[[130 127 116 125 133 133 132 129 131 128 129 133 132]
 [130 128 135 131 123 133 128 123 129 128 134 117 128]
 [121 128 131 127 133 113 128 134 127 128 125 143 129]
 [133 128 130 128 126 139 128 124 129 129 131 113 128]
 [127 128 130 123 138 131 126 135 127 128 121 125 127]
 [119 128 158 126 135 113 120 134 118 128 119 125 121]
 [128 129 107 126 132 128 132 132 132 128 127 142 131]] result: 128

[[128 130 127 131 128 131 128]
 [133 123 130 126 134 112 131]
 [106 135 128 130 118 126 132]
 [114 128 124 129 135 130 126]
 [123 123 125 130 131 124 133]
 [128 121 124 128 131 128 135]] result: 131

[[127 137 131 131 138 119 138 140 139 138 128 143 128 130 122 128]
 [134 138 130 117 146 132 118 129 154 118 129 141 124 156 128 128]
 [135 132 133 127 133 123 123 126 135 123 128 132 129 142 132 128]
 [135 128 135 132 126 120 125 124 125 125 127 126 132 133 134 128]
 [134 137 129 116 145 139 117 128 152 117 129 139 124 154 131 128]
 [128 133 129 127 136 133 132 135 137 132 128 137 127 130 128 128]] result: 128

[[119 130 132 128 114 132 127 122 132 115 135 128]
 [125 138 136 133 122 136 127 128 129 114 131 128]
 [132 141 133 134 132 133 128 133 127 123 129 128]
 [137 103 137 137 138 136 127 143 130 135 120 128]
 [120 125 140 133 114 140 126 126 132 109 131 128]
 [139 124 122 128 143 122 128 137 127 148 129 128]
 [131 141 132 133 131 132 128 132 127 123 130 128]
 [127 136 134 133 125 134 127 129 129 119 131 128]
 [136 125 128 131 139 128 128 136 128 138 128 128]
 [137 128 131 134 139 130 128 138 127 135 126 128]] result: 128

[[108 115 108 116 139 135 110 118 131]
 [133 134 125 130 129 114 126 114 147]
 [115 134 136 128 133 124 147 120 117]
 [131 109 132 127 110 117 113 124 142]
 [128 145 128 153 120 135 119 144 150]
 [121 127 112 128 110 153 146 126 128]
 [126 118 128 137 144 122 125 125 129]
 [118 121 126 147 119 120 143 121 124]
 [108 121 127 128 123 107 117 124 125]
 [143 116 105 110 123 120 121 107 113]] result: 147

[[130 108 137 129 120 130 132 127 128 131 106 118 127 148 112]
 [143 119 134 144 118 131 138 116 120 125 118 109 121 140 121]
 [136 130 136 120 126 133 132 125 132 123 122 128 136 134 129]
 [144 121 131 140 117 143 141 124 116 131 126 120 120 124 141]
 [111 117 139 130 116 117 127 129 143 133 125 132 128 127 120]
 [131 135 120 141 134 127 114 141 120 129 126 133 121 123 117]
 [122 130 120 126 134 134 131 128 123 126 129 139 128 118 118]
 [120 136 119 117 136 125 114 130 124 123 136 148 132 126 133]
 [115 139 115 116 134 120 119 137 124 144 135 137 131 118 114]] result: 121
---
[[122 156 108 137 130 141 136]
 [143 100 146 120 141 123 122]
 [121 139 122 128 120 127 129]] gives 129

[[104 150 136 134 144 132]
 [110 146 132 135 148 132]
 [109 147 132 134 144 134]] gives 134

[[100 138 129 107]
 [101 114 138 137]
 [130 119 139 155]] gives 155

[[110 123 137 124]
 [123 118 142 132]
 [117 142 155 116]] gives 116

[[121 129 109 130 127]
 [129 122 119 136 136]
 [131 120 155 111 131]] gives 131

[[136 129 147 151 148 134]
 [125 143 122 122 120 115]
 [132 117 130 137 138 138]] gives 138
---
[[127 123 135 156 129]
 [131 134 131 151 120]] Answer: 131

[[157 129 123 123 157 124 136]
 [146 140 104 142 143 130 132]] Answer: 143

[[109 135 136 117 131 115]
 [131 115 112 142 138 153]] Answer: 142

[[148 107 128 131]
 [131 114 115 139]] Answer: 114

[[113 133 138 129 138 126]
 [102 130 136 108 120 109]] Answer: 108

[[141 118 107 121]
 [140 132 126 120]] Answer: 132

[[133 129 130 108 129 130]
 [126 104 125 137 131 140]] Answer: 137

[[114 120 149 106]
 [120 110 152 110]] Answer: 110

[[111 118 155 126]
 [111 118 153 126]] Answer: 118

[[106 139 119 147]
 [121 119 118 116]] Answer: 119
---
[126 106 128 137 129 151] | 106
[131 117 105 117 157 158] | 117
[158 118 140 143 112 116] | 118
[115 155 118 117 132 142] | 155
[137 154 145 149 151 129] | 154
[125 127 115 128 150 114] | 127
[151 144 118 117 117 132] | 144
[120 119 124 117 137 103] | 119
